0.22	4.50	-3.61	1.01	0.26
-4.85	-0.25	0.33	0.98	0.37
-1.69	-2.28	0.72	1.14	-0.97
-1.37	-0.30	0.21	0.36	1.41
-3.72	-1.38	-0.08	1.93	3.23
-3.85	1.19	-0.09	0.61	1.62
3.54	1.51	-0.03	-1.82	-1.86
->
1.01	0.26	0.22	4.50	-3.61
0.98	0.37	-4.85	-0.25	0.33
1.14	-0.97	-1.69	-2.28	0.72
0.36	1.41	-1.37	-0.30	0.21
1.93	3.23	-3.72	-1.38	-0.08
0.61	1.62	-3.85	1.19	-0.09
-1.82	-1.86	3.54	1.51	-0.03

-2.56	-1.83	0.53	-1.42	-0.92	-0.21	-0.73	-1.04	-0.85	1.77
-0.47	-0.81	-0.49	-0.40	-0.39	-0.77	-0.64	-0.86	1.60	0.56
0.10	0.27	0.60	1.13	0.00	0.17	-0.45	-2.10	-0.49	-1.43
0.93	-0.82	0.57	-0.07	0.26	0.06	1.09	0.85	-1.61	0.62
1.34	0.31	1.10	0.05	-0.44	0.74	1.86	-1.25	-1.23	-0.13
1.72	0.90	-5.45	1.08	0.25	-1.35	0.01	0.35	-0.44	-2.10
->
-0.85	1.77	-2.56	-1.83	0.53	-1.42	-0.92	-0.21	-0.73	-1.04
1.60	0.56	-0.47	-0.81	-0.49	-0.40	-0.39	-0.77	-0.64	-0.86
-0.49	-1.43	0.10	0.27	0.60	1.13	0.00	0.17	-0.45	-2.10
-1.61	0.62	0.93	-0.82	0.57	-0.07	0.26	0.06	1.09	0.85
-1.23	-0.13	1.34	0.31	1.10	0.05	-0.44	0.74	1.86	-1.25
-0.44	-2.10	1.72	0.90	-5.45	1.08	0.25	-1.35	0.01	0.35

-3.25	-0.64	-1.21	0.32	2.84	-2.71	2.00	-1.42	-1.13	0.71	-0.08	-0.38	4.68	-1.10
0.22	0.30	-3.17	-1.97	-0.17	-0.15	0.73	1.37	-1.51	-0.54	2.26	1.23	3.26	0.20
1.84	0.13	0.91	0.29	-0.77	0.78	-0.68	0.13	0.61	-0.02	-0.37	-0.10	-1.88	0.27
->
4.68	-1.10	-3.25	-0.64	-1.21	0.32	2.84	-2.71	2.00	-1.42	-1.13	0.71	-0.08	-0.38
3.26	0.20	0.22	0.30	-3.17	-1.97	-0.17	-0.15	0.73	1.37	-1.51	-0.54	2.26	1.23
-1.88	0.27	1.84	0.13	0.91	0.29	-0.77	0.78	-0.68	0.13	0.61	-0.02	-0.37	-0.10

-0.17	-2.58	-2.75	-1.01	1.08	0.92	0.98	1.16	-0.38
4.51	0.04	-0.77	0.24	-4.50	-2.67	0.46	0.19	-0.87
0.47	-0.34	-2.62	0.97	3.32	3.46	-1.35	1.33	1.41
->
1.16	-0.38	-0.17	-2.58	-2.75	-1.01	1.08	0.92	0.98
0.19	-0.87	4.51	0.04	-0.77	0.24	-4.50	-2.67	0.46
1.33	1.41	0.47	-0.34	-2.62	0.97	3.32	3.46	-1.35

-2.24	2.36	0.18	-0.71	-0.33	3.69	-4.72	0.85	1.95	-5.13	-0.18	-1.54
0.03	2.95	1.33	2.52	-5.41	2.11	-3.28	0.93	0.12	-1.89	-5.43	0.62
-0.96	-0.27	-1.08	-2.04	1.90	1.16	-1.95	1.18	-0.64	0.49	-1.17	-0.03
0.42	-1.58	-0.49	2.08	-1.65	0.46	-0.75	-0.50	-0.44	0.88	-0.68	-0.94
->
-0.18	-1.54	-2.24	2.36	0.18	-0.71	-0.33	3.69	-4.72	0.85	1.95	-5.13
-5.43	0.62	0.03	2.95	1.33	2.52	-5.41	2.11	-3.28	0.93	0.12	-1.89
-1.17	-0.03	-0.96	-0.27	-1.08	-2.04	1.90	1.16	-1.95	1.18	-0.64	0.49
-0.68	-0.94	0.42	-1.58	-0.49	2.08	-1.65	0.46	-0.75	-0.50	-0.44	0.88

2.75	-2.18	-5.32
-1.51	1.00	4.80
->
-2.18	-5.32	2.75
1.00	4.80	-1.51

0.37	0.13	-2.10	0.43	0.97	0.18	2.87	2.64	2.34	-1.90
0.50	0.90	-1.30	-0.87	1.10	-0.16	2.63	4.10	-1.71	-4.41
-0.96	-3.27	5.64	-3.09	-2.41	1.83	2.47	2.37	0.11	3.02
-0.46	0.79	-2.03	3.41	0.17	3.78	-0.51	0.49	-3.04	0.81
1.62	0.23	-3.34	-0.77	1.71	-0.59	4.92	4.17	3.93	-3.73
->
2.34	-1.90	0.37	0.13	-2.10	0.43	0.97	0.18	2.87	2.64
-1.71	-4.41	0.50	0.90	-1.30	-0.87	1.10	-0.16	2.63	4.10
0.11	3.02	-0.96	-3.27	5.64	-3.09	-2.41	1.83	2.47	2.37
-3.04	0.81	-0.46	0.79	-2.03	3.41	0.17	3.78	-0.51	0.49
3.93	-3.73	1.62	0.23	-3.34	-0.77	1.71	-0.59	4.92	4.17

3.53	-4.05	6.17
0.64	4.92	-0.93
3.34	-3.88	6.05
->
-4.05	6.17	3.53
4.92	-0.93	0.64
-3.88	6.05	3.34
